Below are the code and all the weights of a small trained network. Each question names an input and a class and asks about switching units off, where a switched-off unit gives its printed mean instead of its output.

import numpy as np


def w(rows, s, z=0):
    codes = np.array(rows[::2]) - 128.0
    scale = np.full(codes.shape[1], s)
    scale[-1] = z or s
    return codes * scale


def norm(h):
    return h / np.sqrt((h * h).mean(-1, keepdims=True) + 1e-5)


def f(y):
    return np.maximum(y, 0)


def log_softmax(a):
    a = a - a.max(-1, keepdims=True)
    return a - np.log(np.exp(a).sum(-1, keepdims=True))


def net(x, mask):
    res = np.array(x, float).reshape(1, 4) / 4 @ E
    u = 0
    for l in range(3):
        y = f(norm(res) @ A[l][:, :-1].T + A[l][:, -1])
        res = res + np.where(mask[u : u + 9], y, B[l][:, -1]) @ B[l][:, :-1]
        u += 9
    return log_softmax(norm(res)[-1] @ U[:, :-1].T + U[:, -1])


A, B = {}, {}
E = w([
[111,29,38,172,181,225,109,89,176,148,132],'x0',
[136,136,194,112,28,116,166,133,143,114,147],'x1',
[162,150,115,194,146,186,63,176,178,65,233],'x2',
[164,130,127,23,126,128,2,99,112,138,67],'x3',
],0.0052)
A[0] = w([
[211,132,104,149,109,195,112,75,201,128,94,104],'0.n0',
[50,207,110,191,95,145,168,93,155,139,196,81],'0.n1',
[98,170,115,109,87,95,105,2,153,216,50,2],'0.n2',
[89,120,172,149,108,42,149,197,190,161,210,26],'0.n3',
[100,168,103,124,210,88,120,201,64,126,77,107],'0.n4',
[120,132,140,40,89,86,204,91,108,194,31,56],'0.n5',
[99,45,127,88,89,137,203,1,112,145,98,82],'0.n6',
[72,93,202,237,143,91,167,147,133,74,128,104],'0.n7',
[235,168,163,68,72,67,102,90,148,123,102,84],'0.n8',
],0.0047,0.0039)
B[0] = w([
[134,100,109,134,161,123,112,200,125,134,136,195],'0.n0',
[171,144,102,134,131,96,145,142,94,121,147,209],'0.n1',
[85,132,122,88,163,128,193,87,173,129,131,187],'0.n2',
[90,165,124,132,133,154,154,110,92,79,136,187],'0.n3',
[151,138,109,142,111,88,133,116,169,184,144,192],'0.n4',
[88,89,126,122,59,104,134,115,254,141,134,253],'0.n5',
[155,62,161,144,152,155,122,135,150,201,83,231],'0.n6',
[183,133,154,92,140,99,166,120,93,151,163,226],'0.n7',
[62,158,155,124,137,103,90,154,115,124,96,223],'0.n8',
],0.0091,0.0038)
A[1] = w([
[129,148,117,139,54,138,175,137,175,131,176,170],'1.n0',
[170,188,138,152,134,177,48,125,149,122,202,42],'1.n1',
[133,160,97,152,218,212,7,112,69,78,100,60],'1.n2',
[100,114,95,109,203,188,76,90,169,110,148,7],'1.n3',
[138,104,171,200,88,128,207,133,147,91,144,104],'1.n4',
[98,204,148,84,89,153,101,130,123,117,125,60],'1.n5',
[106,156,105,165,111,162,196,122,104,67,187,73],'1.n6',
[127,99,34,143,161,188,64,129,153,114,157,106],'1.n7',
[162,2,137,246,171,187,200,76,100,159,118,151],'1.n8',
],0.0065,0.0018)
B[1] = w([
[175,153,82,103,216,95,101,138,92,90,122,194],'1.n0',
[85,80,134,100,192,135,171,117,93,173,74,194],'1.n1',
[128,132,167,57,9,130,199,21,166,246,169,203],'1.n2',
[175,152,96,39,92,152,137,86,39,52,107,187],'1.n3',
[88,172,171,104,251,148,175,102,69,168,90,197],'1.n4',
[95,166,130,138,119,86,115,172,106,61,160,167],'1.n5',
[104,103,145,115,153,62,233,183,200,63,122,191],'1.n6',
[205,135,1,47,72,151,43,107,126,65,156,221],'1.n7',
[121,129,212,104,112,116,48,201,82,153,90,254],'1.n8',
],0.006,0.0069)
A[2] = w([
[167,68,187,162,114,209,46,154,150,98,111,4],'2.n0',
[156,53,102,36,58,174,40,89,170,220,56,85],'2.n1',
[133,221,138,253,176,123,177,129,132,90,180,83],'2.n2',
[104,188,185,214,108,15,190,109,127,151,93,112],'2.n3',
[89,196,47,98,25,115,89,52,153,22,158,121],'2.n4',
[111,180,89,156,96,50,57,170,156,147,155,66],'2.n5',
[156,217,151,165,129,109,87,94,93,129,168,25],'2.n6',
[52,228,216,156,75,91,52,128,120,92,128,35],'2.n7',
[52,208,159,146,83,82,34,117,119,106,117,17],'2.n8',
],0.0061,0.0028)
B[2] = w([
[69,145,33,181,126,119,115,74,116,71,47,140],'2.n0',
[93,162,133,206,111,133,168,105,129,71,171,254],'2.n1',
[62,218,154,137,157,51,207,37,154,91,128,169],'2.n2',
[137,92,70,161,123,217,77,129,119,89,162,200],'2.n3',
[237,162,154,60,52,142,166,104,63,196,148,180],'2.n4',
[220,137,141,169,155,111,48,152,79,170,157,150],'2.n5',
[58,98,132,218,96,96,103,128,183,172,127,139],'2.n6',
[166,143,177,59,101,126,2,180,205,141,75,172],'2.n7',
[198,130,183,153,100,219,122,200,167,115,125,162],'2.n8',
],0.008,0.01)
U = w([
[120,30,207,128,226,123,176,228,14,235,54,114],'0',
[204,205,227,68,20,102,24,233,224,141,111,158],'1',
[230,184,52,58,8,199,129,16,40,101,221,128],'2',
[197,181,51,235,202,27,80,104,132,224,189,2],'3',
[84,225,179,132,228,24,255,141,89,39,198,192],'4',
[216,63,27,64,214,146,93,208,60,45,176,26],'5',
[21,41,149,148,61,68,220,48,251,220,56,207],'6',
[41,60,53,223,87,208,72,79,50,52,52,114],'7',
],0.0092,0.0046)

Each question gives the input, the list of numbers given to net, and the class t.
The units are the neurons (one row each of A and B). Each row of codes is followed by its name. A weight is (code - 128) times the scale printed after its matrix; where a second scale follows, it is the last column's (A, B and U).
mask holds one flag per neuron, layer by layer. A switched-off neuron (its flag False) gives its mean, the last column of its row in B, instead of its output. The means were averaged over made-up inputs and are rounded, as every weight is.
A unit's drop is (log p(t) with every unit on - log p(t) with that unit switched off) / (log p(t) with every unit on - log p(t) with every unit switched off).
The circuit of an input: a set's keep is (log p(t) with only the set's units on - log p(t) with every unit switched off) / (log p(t) with every unit on - log p(t) with every unit switched off). Starting from the 12 units with the biggest drops (on a tie, the unit counted first), units are removed one at a time, each time the one whose removal leaves the highest keep (on an exact tie, the one counted first), for as long as the keep stays at least 0.8.
circuit, biggest first: the units of the circuit, biggest drop first
top k neurons: the k neurons with the biggest drops, biggest first
k most important neurons of layer l: the k neurons of layer l with the biggest drops, biggest first
drop of u: that unit's drop, to one decimal
input [-7,-6,-8,2], class 6: circuit, biggest first => [0.n5]
input [5,-6,-3,-5], class 7: top 2 neurons => [2.n0; 1.n8]
input [-3,3,-7,5], class 6: top 3 neurons => [0.n2; 0.n5; 0.n6]
input [2,-1,1,-3], class 4: 2 most important neurons of layer 0 => [0.n6; 0.n1]
input [3,-7,5,-7], class 5: top 2 neurons => [1.n7; 1.n8]
input [-5,-2,-7,2], class 6: top 3 neurons => [0.n2; 1.n8; 0.n5]
input [6,-4,3,-5], class 5: top 2 neurons => [1.n8; 0.n8]
input [-7,-6,-7,-6], class 6: 2 most important neurons of layer 1 => [1.n7; 1.n8]
input [-8,6,6,-2], class 4: top 2 neurons => [2.n2; 1.n8]
input [-6,-8,-6,-5], class 3: top 2 neurons => [0.n4; 1.n2]
input [8,7,-3,-2], class 7: top 2 neurons => [2.n0; 2.n1]
input [2,4,2,0], class 5: top 4 neurons => [0.n0; 2.n1; 2.n2; 0.n8]
input [7,-5,-7,7], class 7: top 3 neurons => [2.n1; 1.n2; 0.n6]
input [6,-5,-1,-8], class 0: circuit, biggest first => [1.n8]
input [0,7,-7,7], class 6: 2 most important neurons of layer 0 => [0.n6; 0.n2]
input [2,-6,5,-3], class 2: top 2 neurons => [1.n2; 1.n7]
input [7,4,6,-8], class 4: drop of 2.n2 => 0.1
input [-1,-5,-8,-6], class 6: drop of 0.n5 => 2.3
input [6,-8,-7,-2], class 7: drop of 1.n2 => 0.3
input [6,-3,8,0], class 2: top neuron => [1.n2]
